Below are the code and all the weights of a small trained network. Each question names an input and a class and asks about switching units off, where a switched-off unit gives its printed mean instead of its output.

import numpy as np


def w(rows, s, z=0):
    codes = np.array(rows[::2]) - 128.0
    scale = np.full(codes.shape[1], s)
    scale[-1] = z or s
    return codes * scale


def f(y):
    return y / 2 * (1 + np.tanh(0.7978845608 * (y + 0.044715 * y**3)))


def log_softmax(a):
    a = a - a.max(-1, keepdims=True)
    return a - np.log(np.exp(a).sum(-1, keepdims=True))


def net(x, mask):
    res = np.array(x, float).reshape(1, 7) / 4 @ E
    y = f(res @ A[0][:, :-1].T + A[0][:, -1])
    res = res + np.where(mask, y, B[0][:, -1]) @ B[0][:, :-1]
    return log_softmax(res[-1] @ U[:, :-1].T + U[:, -1])


A, B = {}, {}
E = w([
[128,128,128],'x0',
[27,48,68],'x1',
[127,127,128],'x2',
[216,17,131],'x3',
[71,64,254],'x4',
[129,130,129],'x5',
[128,129,129],'x6',
],0.0076)
A[0] = w([
[130,189,139,67],'N1',
[171,120,102,54],'N2',
[79,118,68,59],'N3',
[185,217,237,94],'N4',
[152,134,105,42],'N5',
[127,137,124,114],'N6',
[112,83,204,30],'N7',
[165,244,183,52],'N8',
[190,89,158,74],'N9',
[131,165,115,117],'N10',
[38,122,99,121],'N11',
[186,180,196,255],'N12',
[54,220,100,155],'N13',
[146,93,156,91],'N14',
[142,96,156,57],'N15',
[137,92,197,76],'N16',
[160,131,180,131],'N17',
[106,181,87,110],'N18',
[94,174,229,125],'N19',
[124,145,154,172],'N20',
[119,93,77,74],'N21',
[111,112,131,89],'N22',
[25,183,222,150],'N23',
[178,121,176,107],'N24',
[69,230,99,193],'N25',
[147,136,133,128],'N26',
[113,70,231,35],'N27',
[181,151,167,229],'N28',
[82,108,142,63],'N29',
[127,97,78,102],'N30',
[206,158,144,81],'N31',
[227,154,149,63],'N32',
[193,77,48,86],'N33',
[112,81,102,10],'N34',
[193,204,232,156],'N35',
[168,118,102,76],'N36',
[110,118,157,122],'N37',
[112,122,128,89],'N38',
[71,146,162,84],'N39',
[160,152,102,80],'N40',
[235,182,157,140],'N41',
[94,108,106,95],'N42',
[124,176,112,119],'N43',
[8,177,203,74],'N44',
[115,166,104,92],'N45',
],0.015,0.0037)
B[0] = w([
[156,126,134,153],'N1',
[123,143,95,147],'N2',
[70,134,98,168],'N3',
[153,109,40,235],'N4',
[120,132,120,131],'N5',
[129,129,132,127],'N6',
[113,106,215,184],'N7',
[195,125,82,208],'N8',
[153,147,164,173],'N9',
[146,128,159,145],'N10',
[50,111,153,198],'N11',
[208,168,83,231],'N12',
[146,100,248,224],'N13',
[135,119,169,149],'N14',
[135,123,162,141],'N15',
[161,101,176,176],'N16',
[161,128,123,165],'N17',
[132,95,196,170],'N18',
[144,102,101,214],'N19',
[141,115,126,149],'N20',
[82,151,89,154],'N21',
[104,122,138,131],'N22',
[111,77,38,254],'N23',
[171,148,129,168],'N24',
[183,75,245,231],'N25',
[142,142,124,135],'N26',
[134,89,249,212],'N27',
[190,166,110,196],'N28',
[74,86,146,152],'N29',
[87,145,87,155],'N30',
[160,180,147,183],'N31',
[165,210,137,197],'N32',
[73,152,16,205],'N33',
[77,149,112,142],'N34',
[180,125,42,243],'N35',
[123,138,93,148],'N36',
[112,91,149,147],'N37',
[112,122,131,127],'N38',
[102,76,113,169],'N39',
[126,122,137,149],'N40',
[184,187,148,228],'N41',
[81,128,119,148],'N42',
[150,116,166,154],'N43',
[61,5,69,240],'N44',
[134,118,180,146],'N45',
],0.033,0.01)
U = w([
[217,119,162,131],'0',
[141,95,2,217],'1',
[60,164,224,201],'2',
[102,92,100,3],'3',
[131,238,105,78],'4',
],0.0099,0.0046)

Each question gives the input, the list of numbers given to net, and the class t.
The units are the neurons (one row each of A and B). Each row of codes is followed by its name. A weight is (code - 128) times the scale printed after its matrix; where a second scale follows, it is the last column's (A, B and U).
mask holds one flag per neuron, in row order. A switched-off neuron (its flag False) gives its mean, the last column of its row in B, instead of its output. The means were averaged over made-up inputs and are rounded, as every weight is.
A unit's drop is (log p(t) with every unit on - log p(t) with that unit switched off) / (log p(t) with every unit on - log p(t) with every unit switched off).
most important unit: the unit with the biggest drop
top k neurons: the k neurons with the biggest drops, biggest first
drop of u: that unit's drop, to one decimal
input [-1,-3,-7,-6,1,-5,8], class 1: most important unit => N23
input [-8,4,0,-6,3,5,3], class 3: top 2 neurons => (N44; N23)
input [-6,6,2,-5,1,-5,-4], class 3: top 3 neurons => (N44; N23; N27)
input [-2,0,-6,-2,-8,-6,6], class 0: top 2 neurons => (N11; N25)
input [7,0,-6,-1,5,1,-8], class 1: top 2 neurons => (N13; N25)
input [2,0,8,-3,8,6,-3], class 1: top 2 neurons => (N23; N25)
input [-5,0,1,-6,6,-5,-6], class 1: top 2 neurons => (N23; N44)
input [-4,-2,-6,0,1,5,-4], class 1: top 4 neurons => (N25; N13; N27; N7)
input [0,0,6,5,-7,1,7], class 4: top 2 neurons => (N44; N23)
input [-4,-5,-3,2,0,-8,4], class 4: top 2 neurons => (N25; N44)
input [3,7,7,0,2,-5,2], class 3: top 2 neurons => (N13; N25)
input [-8,0,-6,8,-4,0,-1], class 4: top 2 neurons => (N44; N23)
input [-2,6,7,0,5,8,3], class 3: drop of N25 => 0.2
input [-1,8,-8,0,-2,-3,4], class 2: top neuron => (N23)
input [-6,0,-4,-5,6,6,-5], class 1: drop of N44 => 0.1
input [-4,-5,8,5,-3,6,-5], class 4: drop of N1 => 0.0
